Below are the code and all the weights of a small trained network. Each question names an input and a target symbol and asks about switching units off, where a switched-off unit gives its printed mean instead of its output.

import numpy as np


def w(rows, s, z=0):
    codes = np.array(rows[::2]) - 128.0
    scale = np.full(codes.shape[1], s)
    scale[-1] = z or s
    return codes * scale


def f(y):
    return np.maximum(y, 0)


def softmax(a):
    e = np.exp(a - a.max(-1, keepdims=True))
    return e / e.sum(-1, keepdims=True)


def log_softmax(a):
    a = a - a.max(-1, keepdims=True)
    return a - np.log(np.exp(a).sum(-1, keepdims=True))


def net(x, mask):
    ids = ['γδθλμπτψω'.index(c) for c in x.split()]
    T = len(ids)
    res = E[ids] + P[:T]
    u = 0
    for l in range(2):
        q, k, v = (res @ M[l].T for M in (Q, K, V))
        z = softmax(np.where(np.tri(T) > 0, q @ k.T / 2**0.5, -1e9)) @ v
        res = res + np.where(mask[u], z, O[l][:, -1]) @ O[l][:, :-1]
        u += 1
        y = f(res @ A[l][:, :-1].T + A[l][:, -1])
        res = res + np.where(mask[u : u + 16], y, B[l][:, -1]) @ B[l][:, :-1]
        u += 16
    return log_softmax(res[-1] @ U[:, :-1].T + U[:, -1])


Q, K, V, O, A, B = {}, {}, {}, {}, {}, {}
E = w([
[242,29,202,181,234,136],'γ',
[46,125,79,86,254,213],'δ',
[122,135,75,19,92,64],'θ',
[119,60,60,203,114,40],'λ',
[155,51,133,74,45,140],'μ',
[103,71,68,90,195,37],'π',
[208,192,229,105,156,140],'τ',
[194,198,120,71,40,112],'ψ',
[57,225,143,189,108,76],'ω',
],0.0035)
P = w([
[100,165,64,81,125,251],'0',
[177,151,52,216,133,135],'1',
[89,150,105,71,127,216],'2',
[148,128,102,195,117,74],'3',
[89,139,155,59,137,154],'4',
[119,104,155,174,110,9],'5',
[78,121,207,45,151,84],'6',
[137,106,141,184,117,25],'7',
],0.0031)
Q[0] = w([
[74,201,53,251,111,60],'0.h0',
[15,230,146,60,97,142],'0.h0',
],0.024)
K[0] = w([
[3,166,57,162,146,160],'0.h0',
[84,182,184,171,46,40],'0.h0',
],0.027)
V[0] = w([
[104,133,2,156,164,196],'0.h0',
[166,137,123,135,130,237],'0.h0',
],0.0087)
O[0] = w([
[82,92,168,110,116,2,252],'0.h0',
[144,97,226,108,127,103,197],'0.h0',
],0.0049,0.0019)
A[0] = w([
[135,158,125,246,57,79,6],'0.n0',
[212,144,178,140,162,87,44],'0.n1',
[140,131,153,104,144,255,147],'0.n2',
[102,80,95,208,185,100,148],'0.n3',
[131,174,61,172,118,224,148],'0.n4',
[153,169,83,39,43,103,72],'0.n5',
[129,133,219,203,115,65,90],'0.n6',
[128,67,88,153,63,134,162],'0.n7',
[124,86,145,124,48,131,159],'0.n8',
[123,212,89,96,62,96,130],'0.n9',
[173,47,134,150,97,41,97],'0.n10',
[216,159,77,138,92,100,191],'0.n11',
[101,88,85,74,165,93,166],'0.n12',
[160,66,134,182,169,169,72],'0.n13',
[117,75,126,132,104,41,132],'0.n14',
[75,99,111,54,115,178,69],'0.n15',
],0.0092,0.0016)
B[0] = w([
[241,102,172,83,210,125,172],'0.n0',
[38,93,151,140,147,141,182],'0.n1',
[197,199,191,69,104,99,211],'0.n2',
[141,68,53,113,167,109,230],'0.n3',
[112,176,102,184,91,194,158],'0.n4',
[148,31,159,186,111,170,167],'0.n5',
[115,66,191,56,147,116,229],'0.n6',
[144,140,72,87,90,146,149],'0.n7',
[170,125,110,106,95,162,161],'0.n8',
[145,94,184,208,123,90,193],'0.n9',
[132,94,123,134,6,149,224],'0.n10',
[90,169,178,125,117,211,174],'0.n11',
[55,103,91,132,165,111,251],'0.n12',
[182,93,147,187,175,106,151],'0.n13',
[170,167,92,178,99,69,240],'0.n14',
[129,56,182,102,157,173,185],'0.n15',
],0.018,0.0018)
Q[1] = w([
[134,24,198,117,96,33],'1.h0',
[171,15,88,119,190,247],'1.h0',
],0.012)
K[1] = w([
[97,243,76,158,242,191],'1.h0',
[76,205,163,132,94,4],'1.h0',
],0.013)
V[1] = w([
[94,159,49,122,72,205],'1.h0',
[149,171,70,154,255,214],'1.h0',
],0.0073)
O[1] = w([
[88,43,147,63,17,141,3],'1.h0',
[12,157,254,103,114,96,118],'1.h0',
],0.0035,0.0022)
A[1] = w([
[59,134,132,100,168,115,212],'1.n0',
[206,141,113,69,48,187,141],'1.n1',
[149,231,91,156,132,145,208],'1.n2',
[37,163,208,66,142,162,168],'1.n3',
[108,47,152,240,124,169,6],'1.n4',
[171,254,121,90,46,112,156],'1.n5',
[73,185,42,206,30,132,172],'1.n6',
[94,187,139,134,148,203,233],'1.n7',
[100,145,57,133,46,140,105],'1.n8',
[98,112,21,139,137,55,191],'1.n9',
[96,162,50,199,160,172,234],'1.n10',
[227,176,167,154,195,88,86],'1.n11',
[105,84,116,60,136,209,71],'1.n12',
[212,124,138,116,91,147,127],'1.n13',
[135,166,164,243,4,184,51],'1.n14',
[187,174,42,148,122,78,34],'1.n15',
],0.0098,0.0017)
B[1] = w([
[87,171,125,124,145,179,209],'1.n0',
[171,122,122,171,110,232,198],'1.n1',
[135,131,53,83,92,91,159],'1.n2',
[72,151,216,76,82,158,213],'1.n3',
[120,26,75,89,95,96,201],'1.n4',
[95,155,22,150,56,176,165],'1.n5',
[108,172,130,118,60,4,176],'1.n6',
[90,116,154,42,93,105,178],'1.n7',
[165,179,152,151,54,101,158],'1.n8',
[72,148,149,224,165,173,255],'1.n9',
[84,129,49,147,161,64,196],'1.n10',
[207,195,137,133,161,63,215],'1.n11',
[131,86,166,183,101,79,175],'1.n12',
[184,132,129,157,175,166,202],'1.n13',
[111,164,98,5,234,147,208],'1.n14',
[151,84,205,112,91,149,157],'1.n15',
],0.02,0.0047)
U = w([
[124,1,85,131,75,99,154],'γ',
[54,152,76,209,212,169,198],'δ',
[81,173,39,47,125,14,75],'θ',
[187,79,172,190,112,214,92],'λ',
[160,207,54,118,63,176,143],'μ',
[118,145,139,202,39,51,3],'π',
[70,156,242,67,98,165,221],'τ',
[151,110,79,51,215,190,15],'ψ',
[220,174,186,142,202,52,181],'ω',
],0.0032,0.0019)

Each question gives the input, a string of symbols that net reads in full, and the target symbol t.
The units are the heads (2 rows each of Q, K, V and O) and the neurons (one row each of A and B). Each row of codes is followed by its name. A weight is (code - 128) times the scale printed after its matrix; where a second scale follows, it is the last column's (O, A, B and U).
mask holds one flag per unit, layer by layer, with each layer's heads first. A switched-off unit (its flag False) gives its mean, the last column of its rows in O or B, instead of its output. The means were averaged over made-up inputs and are rounded, as every weight is.
A unit's drop is (log p(t) with every unit on - log p(t) with that unit switched off) / (log p(t) with every unit on - log p(t) with every unit switched off).
The circuit of an input: a set's keep is (log p(t) with only the set's units on - log p(t) with every unit switched off) / (log p(t) with every unit on - log p(t) with every unit switched off). Starting from the 12 units with the biggest drops (on a tie, the unit counted first), units are removed one at a time, each time the one whose removal leaves the highest keep (on an exact tie, the one counted first), for as long as the keep stays at least 0.8.
units of the circuit, in order: the units of the circuit, biggest drop first
unit that matters most: the unit with the biggest drop
top k neurons: the k neurons with the biggest drops, biggest first
k most important neurons of layer l: the k neurons of layer l with the biggest drops, biggest first
drop of u: that unit's drop, to one decimal
input ω ω γ δ τ τ δ, target μ: units of the circuit, in order	[0.h0, 0.n2, 0.n4, 1.n5]
input γ δ δ ω δ, target θ: 2 most important neurons of layer 0	[0.n4, 0.n6]
input π π γ ω τ ω δ μ, target μ: unit that matters most	1.n1
input δ γ λ μ θ ω, target ω: units of the circuit, in order	[0.n0, 1.n11, 0.n14]
input γ ω δ τ δ λ ω, target τ: units of the circuit, in order	[1.h0, 1.n3, 0.n6]
input μ μ δ μ δ, target λ: 4 most important neurons of layer 0	[0.n4, 0.n2, 0.n6, 0.n15]
input τ μ δ δ ψ δ δ θ, target θ: top 3 neurons	[1.n14, 1.n6, 0.n10]
input δ θ δ δ μ λ, target λ: top 3 neurons	[0.n0, 0.n10, 0.n6]
input τ γ τ δ δ, target τ: top 3 neurons	[1.n3, 0.n15, 0.n14]
input δ δ ω δ δ π τ, target μ: top 3 neurons	[1.n5, 0.n2, 0.n6]
input δ τ τ γ, target γ: top 3 neurons	[0.n10, 1.n4, 0.n1]
input δ μ δ, target λ: 2 most important neurons of layer 1	[1.n1, 1.n12]
input μ ω δ τ, target τ: 2 most important neurons of layer 0	[0.n6, 0.n1]
input ω ω τ τ γ ψ γ, target ω: 3 most important neurons of layer 0	[0.n2, 0.n13, 0.n12]
input ψ ψ ω μ δ, target τ: top neuron	[0.n15]
input λ γ δ ω μ ω δ, target θ: top 2 neurons	[0.n6, 0.n4]
input ω π τ δ, target δ: top 2 neurons	[1.n9, 0.n10]
input π δ π τ γ γ μ, target λ: top 2 neurons	[1.n1, 0.n8]
input π γ λ, target π: top 2 neurons	[1.n6, 1.n8]
input γ ω μ τ, target τ: top 2 neurons	[1.n3, 0.n1]
input δ ψ γ ω γ θ τ, target μ: top 4 neurons	[1.n5, 0.n2, 0.n12, 0.n6]
input τ τ ω, target θ: top neuron	[0.n6]
input δ ω μ δ λ, target π: 2 most important neurons of layer 0	[0.n10, 0.n14]
input τ δ γ, target ω: top 2 neurons	[0.n2, 0.n13]
input τ ψ γ γ θ, target γ: drop of 1.n4	0.4
input ω τ γ δ δ δ, target δ: drop of 0.n10	0.1
input δ δ τ π, target π: drop of 0.n10	1.1
